Below are the code and all the weights of a small trained network. Each question names an input and a class and asks about switching units off, where a switched-off unit gives its printed mean instead of its output.

import numpy as np


def w(rows, s, z=0):
    codes = np.array(rows[::2]) - 128.0
    scale = np.full(codes.shape[1], s)
    scale[-1] = z or s
    return codes * scale


def norm(h):
    return h / np.sqrt((h * h).mean(-1, keepdims=True) + 1e-5)


def f(y):
    return y / 2 * (1 + np.tanh(0.7978845608 * (y + 0.044715 * y**3)))


def log_softmax(a):
    a = a - a.max(-1, keepdims=True)
    return a - np.log(np.exp(a).sum(-1, keepdims=True))


def net(x, mask):
    res = np.array(x, float).reshape(1, 8) / 4 @ E
    u = 0
    for l in range(4):
        y = f(norm(res) @ A[l][:, :-1].T + A[l][:, -1])
        res = res + np.where(mask[u : u + 4], y, B[l][:, -1]) @ B[l][:, :-1]
        u += 4
    return log_softmax(norm(res)[-1] @ U[:, :-1].T + U[:, -1])


A, B = {}, {}
E = w([
[119,200,184,192,189,220,139,68],'x0',
[144,115,124,157,139,95,133,121],'x1',
[121,199,249,77,83,10,166,74],'x2',
[216,254,109,52,169,126,120,126],'x3',
[152,112,148,110,86,146,104,126],'x4',
[123,131,145,123,131,134,121,141],'x5',
[104,146,118,96,132,157,135,117],'x6',
[147,102,122,111,120,131,115,94],'x7',
],0.0078)
A[0] = w([
[191,122,61,100,129,121,167,182,118],'L0N0',
[1,123,196,166,86,91,131,116,71],'L0N1',
[100,119,98,51,135,37,117,111,252],'L0N2',
[155,141,70,84,129,111,107,209,150],'L0N3',
],0.0078,0.0039)
B[0] = w([
[152,110,32,88,205,179,127,78,178],'L0N0',
[82,42,126,131,65,105,82,40,238],'L0N1',
[75,139,233,81,56,141,125,246,254],'L0N2',
[155,46,166,1,195,64,90,112,198],'L0N3',
],0.0074,0.0047)
A[1] = w([
[172,220,3,182,156,136,46,110,35],'L1N0',
[168,183,157,173,198,244,174,133,252],'L1N1',
[197,234,93,64,90,49,210,178,125],'L1N2',
[110,25,138,100,112,107,92,120,84],'L1N3',
],0.0073,0.0029)
B[1] = w([
[172,218,158,98,25,73,103,254,173],'L1N0',
[166,96,110,229,54,125,76,102,252],'L1N1',
[156,89,170,148,172,124,195,90,212],'L1N2',
[45,217,48,166,179,152,82,203,224],'L1N3',
],0.0082,0.0049)
A[2] = w([
[217,208,180,82,149,127,96,143,150],'L2N0',
[240,91,62,50,136,86,164,200,110],'L2N1',
[99,253,107,180,103,131,169,96,3],'L2N2',
[153,143,98,138,51,153,143,68,164],'L2N3',
],0.0062,0.0051)
B[2] = w([
[191,254,68,184,207,96,119,99,253],'L2N0',
[37,147,109,14,233,211,147,93,247],'L2N1',
[95,138,163,86,202,204,164,117,109],'L2N2',
[88,180,117,204,197,118,160,130,207],'L2N3',
],0.0079,0.0028)
A[3] = w([
[90,120,184,184,2,112,145,37,143],'L3N0',
[192,219,42,104,109,159,101,173,1],'L3N1',
[81,105,55,83,5,85,101,220,119],'L3N2',
[73,10,13,211,113,233,162,254,132],'L3N3',
],0.0076,0.0033)
B[3] = w([
[127,59,83,104,252,181,69,62,223],'L3N0',
[145,111,99,88,47,217,43,132,153],'L3N1',
[103,79,137,144,44,59,175,189,190],'L3N2',
[220,254,223,71,134,90,239,78,255],'L3N3',
],0.0093,0.0088)
U = w([
[126,186,232,24,109,56,235,183,119],'0',
[63,75,101,79,196,169,97,80,254],'1',
[192,212,192,240,145,159,167,37,157],'2',
[208,235,59,240,75,211,72,142,2],'3',
[5,23,170,133,2,16,111,203,24],'4',
],0.0086,0.0055)

Each question gives the input, the list of numbers given to net, and the class t.
The units are the neurons (one row each of A and B). Each row of codes is followed by its name. A weight is (code - 128) times the scale printed after its matrix; where a second scale follows, it is the last column's (A, B and U).
mask holds one flag per neuron, layer by layer. A switched-off neuron (its flag False) gives its mean, the last column of its row in B, instead of its output. The means were averaged over made-up inputs and are rounded, as every weight is.
A unit's drop is (log p(t) with every unit on - log p(t) with that unit switched off) / (log p(t) with every unit on - log p(t) with every unit switched off).
The circuit of an input: a set's keep is (log p(t) with only the set's units on - log p(t) with every unit switched off) / (log p(t) with every unit on - log p(t) with every unit switched off). Starting from the 12 units with the biggest drops (on a tie, the unit counted first), units are removed one at a time, each time the one whose removal leaves the highest keep (on an exact tie, the one counted first), for as long as the keep stays at least 0.8.
circuit, biggest first: the units of the circuit, biggest drop first
unit that matters most: the unit with the biggest drop
top k neurons: the k neurons with the biggest drops, biggest first
drop when u is switched off: that unit's drop, to one decimal
input [2,5,5,0,5,-1,6,3], class 1: unit that matters most : L3N0
input [6,5,3,0,-7,-3,5,4], class 1: top 3 neurons : (L3N3, L3N0, L2N0)
input [5,8,7,-2,8,-2,4,-4], class 1: circuit, biggest first : (L3N0, L3N3)
input [4,-5,0,5,7,5,2,-6], class 3: circuit, biggest first : (L3N3, L1N1)
input [-3,-4,8,-1,-7,2,4,-7], class 4: circuit, biggest first : (L3N3, L0N1)
input [2,-7,-4,1,3,-2,-2,-1], class 3: top 2 neurons : (L0N2, L1N0)
input [3,-1,-4,-3,-2,3,7,-7], class 2: top 2 neurons : (L1N1, L3N3)
input [3,-7,-5,1,5,8,8,3], class 3: top 2 neurons : (L0N2, L0N1)
input [-8,-8,0,-7,-1,6,-1,3], class 0: top 2 neurons : (L3N3, L1N3)
input [7,8,-2,3,-3,-1,-7,-3], class 3: circuit, biggest first : (L1N0, L3N3)
input [6,4,-5,3,-8,-5,1,-7], class 3: circuit, biggest first : (L1N0, L3N1)
input [1,0,-7,-5,4,0,-2,-6], class 2: top 2 neurons : (L3N3, L0N2)
input [8,2,-8,2,-1,-6,5,-1], class 3: top 2 neurons : (L1N0, L3N1)
input [3,4,5,-8,-3,7,1,-3], class 1: circuit, biggest first : (L3N0)
input [0,3,-3,0,-4,-3,8,1], class 0: top 2 neurons : (L3N3, L2N0)
input [6,8,7,-1,5,-1,8,-4], class 1: top 2 neurons : (L3N0, L3N3)
input [-7,6,0,8,-2,1,5,7], class 1: top 3 neurons : (L3N3, L0N0, L2N1)
input [0,2,5,-4,1,5,8,3], class 4: top 2 neurons : (L3N2, L0N2)
input [-5,6,0,1,-2,-5,8,-4], class 1: top 2 neurons : (L0N0, L3N3)
input [-6,-1,-5,0,-1,-8,-3,5], class 0: top 2 neurons : (L3N3, L3N0)
input [-1,-5,4,-2,4,6,6,-3], class 4: unit that matters most : L3N2
input [5,0,-1,7,-3,-8,4,7], class 3: drop when L2N1 is switched off : 0.0
input [-7,-5,0,1,-3,-4,-4,-2], class 1: drop when L0N3 is switched off : 0.8
input [-2,-8,-6,-4,2,3,-7,-1], class 0: drop when L3N3 is switched off : 0.5
input [7,0,1,-6,-2,4,5,-7], class 1: drop when L0N3 is switched off : -0.1
